Look-ups in named tables: a row name and a column name give one cell, copied from the table.

sus =
|  | pag | lokanog | fitote | rese | vubud | digen | nafale | dep | niki | gep |
|---|---|---|---|---|---|---|---|---|---|---|
| nik | 132 | 156 | 151 | 163 | 90 | 134 | 173 | 192 | 192 | 118 |
| ferunub | 134 | 185 | 201 | 144 | 100 | 91 | 115 | 202 | 146 | 179 |
| rufi | 147 | 122 | 80 | 181 | 144 | 77 | 139 | 123 | 124 | 147 |
| mut | 59 | 104 | 211 | 119 | 129 | 99 | 127 | 140 | 142 | 94 |
| gefutis | 160 | 158 | 116 | 87 | 170 | 175 | 169 | 148 | 107 | 78 |
| kot | 118 | 169 | 234 | 68 | 118 | 167 | 166 | 163 | 63 | 150 |
| lunob | 106 | 143 | 121 | 167 | 69 | 181 | 122 | 119 | 222 | 193 |
| difut | 160 | 189 | 224 | 76 | 79 | 92 | 112 | 214 | 200 | 184 |

dep of difut: 214
rese of difut: 76
lokanog of mut: 104
pag of lunob: 106
vubud of nik: 90
dep of ferunub: 202
rese of gefutis: 87
fitote of lunob: 121
fitote of difut: 224
niki of nik: 192
lokanog of rufi: 122
rese of ferunub: 144
Row with the largest fitote: kot

Table ketafo
fields: pudome, kise, mup, kobop, fepi, zagire, lut, botob, kem, vek
muribis: [652, 360, 504, 497, 276, 456, 505, 228, 278, 303]
lobed: [272, 285, 269, 760, 277, 383, 302, 654, 270, 236]
vozez: [268, 345, 257, 282, 275, 532, 280, 370, 473, 466]
vulum: [530, 300, 405, 282, 317, 437, 332, 403, 274, 244]
kib: [268, 394, 173, 321, 276, 251, 240, 858, 864, 666]
butu: [482, 367, 255, 279, 281, 489, 304, 438, 758, 286]
kuno: [278, 329, 312, 368, 275, 368, 267, 424, 274, 232]
vemun: [288, 243, 296, 274, 278, 305, 287, 401, 273, 651]

vek of butu: 286
kise of kuno: 329
kem of kib: 864
fepi of lobed: 277
kem of muribis: 278
kobop of vemun: 274
kem of kuno: 274
vek of lobed: 236
kem of lobed: 270
fepi of vozez: 275
zagire of kuno: 368
mup of vulum: 405
kobop of muribis: 497
mup of butu: 255
zagire of butu: 489
lut of vozez: 280
botob of vozez: 370
vek of kuno: 232
fepi of vulum: 317
mup of vemun: 296
Which row has the largest mup? muribis

mazelon
columns: gisulo, kisef, zun, ravim, gimoka, mogim
mopeze: [483, 81, 4, 462, 289, 318]
kez: [-223, 150, 325, -410, 112, 384]
vamebu: [-315, 71, -113, 531, 241, -972]
vuve: [-59, 125, 207, -228, 178, 39]
fil: [-704, 283, 441, -151, -20, -28]
latobi: [481, 311, 158, 35, 172, 19]
tid: [-214, 137, 292, -541, 166, 85]
vimafi: [-511, 240, 420, -204, 9, 222]

kez, ravim -> -410
vamebu, zun -> -113
mopeze, gimoka -> 289
kez, gimoka -> 112
vamebu, ravim -> 531
fil, gimoka -> -20
latobi, zun -> 158
tid, kisef -> 137

pip.csv
,nibebo,tuzani,devarib,tagu,roriz,guk,vokar
bib,62483,50505,44110,36486,46771,43016,68808
tid,59804,61686,60337,48128,58248,55541,52000
sobilog,56901,77041,47163,38932,30045,67771,53230
zoruzu,32572,44926,44275,40204,43463,34158,43918
nul,33577,40296,54012,73848,34147,55317,34975
sep,41584,21598,45163,53397,45354,41364,60689

nul, guk => 55317
bib, roriz => 46771
nul, tuzani => 40296
sobilog, guk => 67771
zoruzu, roriz => 43463
nul, tagu => 73848
bib, guk => 43016
tid, guk => 55541
sobilog, nibebo => 56901
sobilog, tagu => 38932
Which row has the largest guk? sobilog

Table fedanar
,sisofe,femom,fope,nikamef,zukivev,gof,tezedak,zun,gofafo
nenoras,60.12,73.38,64.36,54.40,57.12,44.26,42.16,50.37,30.38
sifaf,43.56,41.23,46.93,49.36,43.85,40.60,47.73,49.09,50.00
mut,45.24,42.38,53.02,53.16,45.78,42.83,47.84,49.06,46.65
tuze,38.05,27.69,37.13,44.99,40.21,46.74,51.21,46.14,59.22
lilode,39.78,31.62,18.12,29.26,40.84,64.67,52.33,55.39,67.50
lim,48.88,50.74,57.42,53.93,46.45,39.13,47.53,44.60,40.69
guzi,62.22,78.26,53.67,43.31,57.28,59.75,44.17,50.01,34.12
biz,54.49,61.45,44.22,42.35,53.71,55.94,46.74,58.74,42.40

biz, fope -> 44.22
mut, fope -> 53.02
sifaf, sisofe -> 43.56
tuze, zun -> 46.14
lilode, sisofe -> 39.78
mut, femom -> 42.38
sifaf, tezedak -> 47.73
tuze, gofafo -> 59.22
sifaf, nikamef -> 49.36
nenoras, gof -> 44.26
nenoras, fope -> 64.36
guzi, gof -> 59.75
lim, fope -> 57.42
Row with the largest gof: lilode

tezame:
,puza,vut,par,sesek,nofal,selu,setirub,maf,dup
miki,78.557,36.583,55.608,31.648,46.746,38.426,54.032,7.944,8.998
gusuvez,50.055,68.043,59.539,61.273,79.079,62.103,58.509,8.282,35.760
silazev,39.565,45.538,22.419,48.573,81.222,41.594,60.568,43.359,39.417

miki, par -> 55.608
silazev, vut -> 45.538
miki, dup -> 8.998
gusuvez, par -> 59.539
miki, nofal -> 46.746
silazev, selu -> 41.594
silazev, sesek -> 48.573
Row with the largest sesek: gusuvez

kiv
          lobas     tuf  pebolo  koseri
rof      -17848  -12498   61460   11092
lopurom    5414   33051   -4807   -4367
zigete   -34813   18434   20124  -32219
vilivel  -70322  -56507  -10727    -576
tolud     17128  -32959  -15786  -12337
tebemor  -28541   41986  -46433  -50077
pufek    -19109   -9896  -32092  -25157

What is the koseri of vilivel in kiv? -576
What is the tuf of rof in kiv? -12498
What is the koseri of tebemor in kiv? -50077
What is the tuf of lopurom in kiv? 33051
What is the tuf of vilivel in kiv? -56507
What is the koseri of lopurom in kiv? -4367
What is the tuf of tolud in kiv? -32959
What is the pebolo of tebemor in kiv? -46433
What is the lobas of zigete in kiv? -34813
What is the lobas of rof in kiv? -17848
What is the pebolo of pufek in kiv? -32092
What is the tuf of tebemor in kiv? 41986
What is the tuf of zigete in kiv? 18434
What is the koseri of rof in kiv? 11092
What is the koseri of pufek in kiv? -25157
What is the pebolo of zigete in kiv? 20124
What is the koseri of tolud in kiv? -12337
What is the tuf of pufek in kiv? -9896
What is the lobas of vilivel in kiv? -70322
Row with the largest pebolo: rof

logomeg
columns: sok, sona, fuvin, zoda, mab, zaduge
pofom: [128, 140, 146, 126, 123, 95]
pib: [209, 197, 133, 181, 96, 145]
fosa: [34, 28, 48, 18, 110, 102]
zemog: [123, 129, 102, 96, 42, 84]
zopafi: [158, 142, 130, 115, 31, 183]
noti: [88, 97, 92, 179, 142, 128]
lef: [78, 87, 112, 142, 194, 77]
fali: [108, 66, 76, 170, 186, 91]

fali, sok: 108
lef, sona: 87
zopafi, zoda: 115
pofom, zaduge: 95
fali, zoda: 170
zopafi, sok: 158
fali, zaduge: 91
pib, mab: 96
pofom, zoda: 126
fosa, sok: 34
lef, zaduge: 77
noti, sona: 97
noti, sok: 88
pofom, fuvin: 146

nam:
,zosuva,bigonin
bup,47,30
pum,48,37
nen,71,62
neburev,60,27
pekabof,42,31
lebolor,63,19
baf,97,34
baniken,27,26
sivipu,67,10
mepoza,56,23
dazalez,89,43
ved,53,35
momubuv,67,24

zosuva of sivipu: 67
bigonin of sivipu: 10
bigonin of baniken: 26
bigonin of pum: 37
bigonin of baf: 34
bigonin of ved: 35

razig.csv
,paku,rop,kive,mis
zem,56,161,135,61
lide,220,156,135,204
vemeku,109,75,59,82
likug,195,223,211,211
saz,87,243,101,91
giv,209,69,47,186
sino,218,187,76,83
big,132,49,213,54
leb,151,152,129,137
sol,98,71,204,231
misefug,126,153,48,179
zeso,101,122,169,193
folif,207,136,199,71
suzirif,52,175,70,125

What is the paku of lide in razig? 220
What is the paku of folif in razig? 207
What is the mis of zeso in razig? 193
What is the kive of big in razig? 213
What is the kive of sino in razig? 76
What is the rop of sino in razig? 187
What is the mis of sol in razig? 231
What is the kive of folif in razig? 199
What is the kive of vemeku in razig? 59
What is the kive of saz in razig? 101
What is the rop of saz in razig? 243
Row with the largest mis: sol

